Here is a tiny trained network, its code and every weight. The questions are about switching its units off for an input and a target symbol, where a switched-off unit gives its printed mean instead of its output.

import numpy as np


def w(rows, s, z=0):
    codes = np.array(rows[::2]) - 128.0
    scale = np.full(codes.shape[1], s)
    scale[-1] = z or s
    return codes * scale


def softmax(a):
    e = np.exp(a - a.max(-1, keepdims=True))
    return e / e.sum(-1, keepdims=True)


def log_softmax(a):
    a = a - a.max(-1, keepdims=True)
    return a - np.log(np.exp(a).sum(-1, keepdims=True))


def net(x, mask):
    ids = ['ΛΞΠΦΩαβγδεζηθμτψ'.index(c) for c in x.split()]
    T = len(ids)
    res = E[ids] + P[:T]
    u = 0
    for l in range(3):
        r = res
        for j in range(3):
            rows = slice(3 * j, 3 * j + 3)
            q, k, v = (r @ M[l][rows].T for M in (Q, K, V))
            z = softmax(np.where(np.tri(T) > 0, q @ k.T / 3**0.5, -1e9)) @ v
            o = O[l][rows]
            res = res + np.where(mask[u + j], z, o[:, -1]) @ o[:, :-1]
        u += 3
    return log_softmax(res[-1] @ U[:, :-1].T + U[:, -1])


Q, K, V, O = {}, {}, {}, {}
E = w([
[146,135,184,136],'Λ',
[156,215,248,161],'Ξ',
[203,136,76,156],'Π',
[159,57,76,143],'Φ',
[167,171,245,127],'Ω',
[181,106,83,161],'α',
[169,128,165,138],'β',
[192,138,143,144],'γ',
[193,145,173,124],'δ',
[129,76,131,175],'ε',
[75,110,176,189],'ζ',
[235,88,67,130],'η',
[184,143,181,142],'θ',
[101,92,94,229],'μ',
[253,237,233,96],'τ',
[102,114,216,171],'ψ',
],0.012)
P = w([
[151,103,145,173],'0',
[27,186,42,54],'1',
[142,184,65,240],'2',
[96,31,222,53],'3',
[42,240,37,77],'4',
[160,220,70,249],'5',
],0.013)
Q[0] = w([
[169,42,14,100],'L0H0',
[126,178,175,131],'L0H0',
[116,153,100,116],'L0H0',
[92,179,179,188],'L0H1',
[184,214,113,127],'L0H1',
[97,37,133,154],'L0H1',
[2,117,130,174],'L0H2',
[65,176,161,125],'L0H2',
[46,97,145,156],'L0H2',
],0.0088)
K[0] = w([
[201,1,171,213],'L0H0',
[40,73,38,92],'L0H0',
[141,147,103,143],'L0H0',
[162,39,165,129],'L0H1',
[111,87,155,197],'L0H1',
[121,144,111,29],'L0H1',
[25,193,93,173],'L0H2',
[155,133,69,181],'L0H2',
[64,194,32,131],'L0H2',
],0.0072)
V[0] = w([
[248,96,177,142],'L0H0',
[159,182,82,127],'L0H0',
[105,162,104,4],'L0H0',
[102,2,143,135],'L0H1',
[182,140,94,140],'L0H1',
[71,219,20,104],'L0H1',
[174,33,167,120],'L0H2',
[129,155,91,2],'L0H2',
[192,150,179,103],'L0H2',
],0.0071)
O[0] = w([
[104,118,177,116,65],'L0H0',
[168,140,152,139,173],'L0H0',
[152,97,45,123,111],'L0H0',
[147,114,80,147,130],'L0H1',
[149,109,189,101,153],'L0H1',
[178,254,129,149,19],'L0H1',
[82,97,160,137,97],'L0H2',
[154,172,170,116,1],'L0H2',
[98,205,164,175,137],'L0H2',
],0.0067,0.0034)
Q[1] = w([
[187,99,63,2],'L1H0',
[150,138,5,206],'L1H0',
[63,198,166,106],'L1H0',
[210,99,88,172],'L1H1',
[95,134,38,102],'L1H1',
[127,6,104,115],'L1H1',
[91,230,209,119],'L1H2',
[64,64,155,121],'L1H2',
[65,124,142,193],'L1H2',
],0.0086)
K[1] = w([
[94,86,85,159],'L1H0',
[194,183,94,111],'L1H0',
[64,195,149,166],'L1H0',
[120,128,93,122],'L1H1',
[128,152,125,24],'L1H1',
[119,192,135,104],'L1H1',
[127,147,185,99],'L1H2',
[88,98,138,148],'L1H2',
[140,90,171,248],'L1H2',
],0.013)
V[1] = w([
[192,44,190,124],'L1H0',
[169,120,105,121],'L1H0',
[193,206,181,39],'L1H0',
[111,81,217,81],'L1H1',
[103,91,106,94],'L1H1',
[89,222,122,110],'L1H1',
[41,85,139,157],'L1H2',
[247,134,189,145],'L1H2',
[202,255,92,138],'L1H2',
],0.0079)
O[1] = w([
[186,202,150,146,117],'L1H0',
[157,100,125,129,88],'L1H0',
[254,146,17,107,2],'L1H0',
[182,237,122,87,165],'L1H1',
[143,134,87,96,112],'L1H1',
[141,173,74,160,47],'L1H1',
[160,159,147,99,240],'L1H2',
[151,38,88,126,151],'L1H2',
[39,79,75,141,23],'L1H2',
],0.007,0.0028)
Q[2] = w([
[231,88,123,61],'L2H0',
[233,139,47,107],'L2H0',
[78,118,217,2],'L2H0',
[81,109,252,168],'L2H1',
[102,208,215,32],'L2H1',
[170,187,104,107],'L2H1',
[125,148,46,236],'L2H2',
[47,122,71,156],'L2H2',
[194,240,81,119],'L2H2',
],0.0084)
K[2] = w([
[179,38,161,149],'L2H0',
[163,177,130,170],'L2H0',
[145,111,170,113],'L2H0',
[251,100,93,144],'L2H1',
[105,90,172,119],'L2H1',
[115,145,159,82],'L2H1',
[107,87,122,87],'L2H2',
[97,103,86,124],'L2H2',
[108,132,96,94],'L2H2',
],0.014)
V[2] = w([
[117,176,86,159],'L2H0',
[88,49,163,189],'L2H0',
[119,89,71,144],'L2H0',
[159,121,87,161],'L2H1',
[167,87,158,163],'L2H1',
[58,152,107,74],'L2H1',
[142,8,123,64],'L2H2',
[151,131,164,55],'L2H2',
[125,159,92,231],'L2H2',
],0.013)
O[2] = w([
[143,98,183,53,112],'L2H0',
[174,254,113,178,101],'L2H0',
[214,111,142,82,6],'L2H0',
[142,146,112,167,68],'L2H1',
[148,108,45,101,171],'L2H1',
[64,190,205,62,79],'L2H1',
[13,70,68,194,1],'L2H2',
[83,36,156,14,182],'L2H2',
[178,172,56,149,99],'L2H2',
],0.008,0.0082)
U = w([
[70,164,84,63,255],'Λ',
[255,244,132,47,138],'Ξ',
[250,157,31,186,151],'Π',
[62,82,132,187,112],'Φ',
[149,73,185,84,49],'Ω',
[176,123,92,187,178],'α',
[132,95,150,136,100],'β',
[168,86,126,151,138],'γ',
[150,71,131,130,97],'δ',
[100,138,157,151,72],'ε',
[122,193,175,142,42],'ζ',
[129,37,56,157,104],'η',
[146,91,154,130,80],'θ',
[159,212,112,200,118],'μ',
[226,49,89,105,80],'τ',
[116,132,194,122,62],'ψ',
],0.0085,0.0097)

Each question gives the input, a string of symbols that net reads in full, and the target symbol t.
The units are the heads (3 rows each of Q, K, V and O). Each row of codes is followed by its name. A weight is (code - 128) times the scale printed after its matrix; where a second scale follows, it is the last column's (O and U).
mask holds one flag per head, layer by layer. A switched-off head (its flag False) gives its mean, the last column of its rows in O, instead of its output. The means were averaged over made-up inputs and are rounded, as every weight is.
A unit's drop is (log p(t) with every unit on - log p(t) with that unit switched off) / (log p(t) with every unit on - log p(t) with every unit switched off).
The circuit of an input: a set's keep is (log p(t) with only the set's units on - log p(t) with every unit switched off) / (log p(t) with every unit on - log p(t) with every unit switched off). Starting from all 9 units, units are removed one at a time, each time the one whose removal leaves the highest keep (on an exact tie, the one counted first), for as long as the keep stays at least 0.8.
units of the circuit, in order: the units of the circuit, biggest drop first
unit that matters most: the unit with the biggest drop
heads that matter: for each layer, one digit per head in row order, 1 if its drop is at least 0.15 and else 0, layers parted by /
input ζ τ Λ, target Ξ: units of the circuit, in order : [L1H0, L2H1]
input Π μ β η, target Π: unit that matters most : L2H0
input Ω Ξ μ, target Π: units of the circuit, in order : [L2H2, L0H2]
input δ μ θ τ Ξ α, target Ξ: heads that matter : 110 / 101 / 110
input Ξ τ Ω, target Ξ: units of the circuit, in order : [L2H2, L0H2]
input η μ β Ξ, target η: units of the circuit, in order : [L2H2, L2H1, L1H2, L1H1]
input τ Λ μ Ω, target τ: units of the circuit, in order : [L1H0, L2H1]
input Π μ Λ μ Φ Ξ, target Π: heads that matter : 010 / 110 / 101
input Ω γ ψ Π τ, target Λ: heads that matter : 000 / 001 / 100
input μ η τ η, target μ: heads that matter : 000 / 100 / 100
input μ Ω Ω μ, target μ: heads that matter : 000 / 100 / 100
input μ Ξ θ, target Π: units of the circuit, in order : [L2H2, L2H1]
input τ ψ η α, target τ: units of the circuit, in order : [L1H0, L2H1, L2H2]
input η α Φ Φ, target η: units of the circuit, in order : [L2H2, L1H1]
input μ Ξ δ Ξ μ, target Ξ: units of the circuit, in order : [L2H0, L2H2]
input η Ξ Ξ Ω, target η: unit that matters most : L1H0
input Φ μ τ Ω, target Φ: units of the circuit, in order : [L1H2, L2H2, L2H0]
input τ μ Π, target Ξ: heads that matter : 100 / 110 / 110
input τ ζ μ δ, target τ: heads that matter : 111 / 111 / 011
input Π μ Φ η τ η, target Ξ: units of the circuit, in order : [L2H1, L2H0]
input Ξ Φ γ Ω, target Ξ: units of the circuit, in order : [L1H0]
input Π δ Ω Λ, target Π: heads that matter : 000 / 000 / 110
input ψ μ μ δ, target ψ: heads that matter : 111 / 111 / 101
